Here is a tiny trained network, its code and every weight. The questions are about switching its units off for an input and a class, where a switched-off unit gives its printed mean instead of its output.

import numpy as np


def w(rows, s, z=0):
    codes = np.array(rows[::2]) - 128.0
    scale = np.full(codes.shape[1], s)
    scale[-1] = z or s
    return codes * scale


def norm(h):
    return h / np.sqrt((h * h).mean(-1, keepdims=True) + 1e-5)


def f(y):
    return y / 2 * (1 + np.tanh(0.7978845608 * (y + 0.044715 * y**3)))


def log_softmax(a):
    a = a - a.max(-1, keepdims=True)
    return a - np.log(np.exp(a).sum(-1, keepdims=True))


def net(x, mask):
    res = np.array(x, float).reshape(1, 5) / 4 @ E
    u = 0
    for l in range(2):
        y = f(norm(res) @ A[l][:, :-1].T + A[l][:, -1])
        res = res + np.where(mask[u : u + 9], y, B[l][:, -1]) @ B[l][:, :-1]
        u += 9
    return log_softmax(norm(res)[-1] @ U[:, :-1].T + U[:, -1])


A, B = {}, {}
E = w([
[200,128,55],'x0',
[157,156,201],'x1',
[100,250,117],'x2',
[186,128,194],'x3',
[103,173,120],'x4',
],0.0016)
A[0] = w([
[130,242,90,7],'0.n1',
[208,41,75,216],'0.n2',
[163,115,163,196],'0.n3',
[172,143,254,135],'0.n4',
[85,73,243,184],'0.n5',
[118,221,84,54],'0.n6',
[141,207,110,27],'0.n7',
[119,179,90,44],'0.n8',
[78,208,46,199],'0.n9',
],0.0055,0.0015)
B[0] = w([
[212,158,200,188],'0.n1',
[172,129,2,225],'0.n2',
[103,177,106,158],'0.n3',
[41,143,99,205],'0.n4',
[129,193,100,198],'0.n5',
[176,124,181,182],'0.n6',
[165,178,157,150],'0.n7',
[138,119,184,137],'0.n8',
[159,72,190,254],'0.n9',
],0.0051,0.0023)
A[1] = w([
[128,84,69,158],'1.n1',
[113,81,59,128],'1.n2',
[170,107,157,170],'1.n3',
[68,110,81,2],'1.n4',
[73,180,162,109],'1.n5',
[105,2,168,96],'1.n6',
[160,121,127,146],'1.n7',
[104,67,61,169],'1.n8',
[168,141,158,11],'1.n9',
],0.0067,0.0017)
B[1] = w([
[197,103,97,219],'1.n1',
[220,108,131,228],'1.n2',
[135,187,110,184],'1.n3',
[161,190,252,140],'1.n4',
[113,124,19,201],'1.n5',
[13,5,58,134],'1.n6',
[68,213,99,152],'1.n7',
[216,96,139,253],'1.n8',
[144,159,193,118],'1.n9',
],0.0031,0.0016)
U = w([
[35,212,104,205],'0',
[88,96,138,2],'1',
[203,181,248,177],'2',
[78,122,169,15],'3',
[233,97,15,209],'4',
[62,59,165,50],'5',
[131,41,114,63],'6',
],0.011,0.0067)

Each question gives the input, the list of numbers given to net, and the class t.
The units are the neurons (one row each of A and B). Each row of codes is followed by its name. A weight is (code - 128) times the scale printed after its matrix; where a second scale follows, it is the last column's (A, B and U).
mask holds one flag per neuron, layer by layer. A switched-off neuron (its flag False) gives its mean, the last column of its row in B, instead of its output. The means were averaged over made-up inputs and are rounded, as every weight is.
A unit's drop is (log p(t) with every unit on - log p(t) with that unit switched off) / (log p(t) with every unit on - log p(t) with every unit switched off).
The circuit of an input: a set's keep is (log p(t) with only the set's units on - log p(t) with every unit switched off) / (log p(t) with every unit on - log p(t) with every unit switched off). Starting from the 12 units with the biggest drops (on a tie, the unit counted first), units are removed one at a time, each time the one whose removal leaves the highest keep (on an exact tie, the one counted first), for as long as the keep stays at least 0.8.
circuit, biggest first: the units of the circuit, biggest drop first
most important unit: the unit with the biggest drop
top k neurons: the k neurons with the biggest drops, biggest first
drop of u: that unit's drop, to one decimal
input [3,-7,3,-6,1], class 6: circuit, biggest first : (0.n9 0.n5 1.n6 0.n2)
input [-8,5,6,-1,-2], class 0: circuit, biggest first : (1.n5 0.n4)
input [-6,-4,5,0,-8], class 0: most important unit : 0.n5
input [-4,8,-5,0,-8], class 0: circuit, biggest first : (0.n5 0.n4 0.n9)
input [0,-4,0,-8,-2], class 6: circuit, biggest first : (1.n6 0.n9 0.n5)
input [-4,5,3,3,8], class 0: top 2 neurons : (0.n4 1.n5)
input [3,-4,2,-8,2], class 6: top 2 neurons : (0.n9 1.n6)
input [-7,7,-3,-6,8], class 0: drop of 0.n5 : 0.2
input [-2,-6,-3,-7,8], class 6: drop of 1.n6 : 0.3
input [1,1,3,-8,4], class 2: drop of 0.n1 : 0.1
input [5,-6,5,3,2], class 2: drop of 1.n6 : 0.0
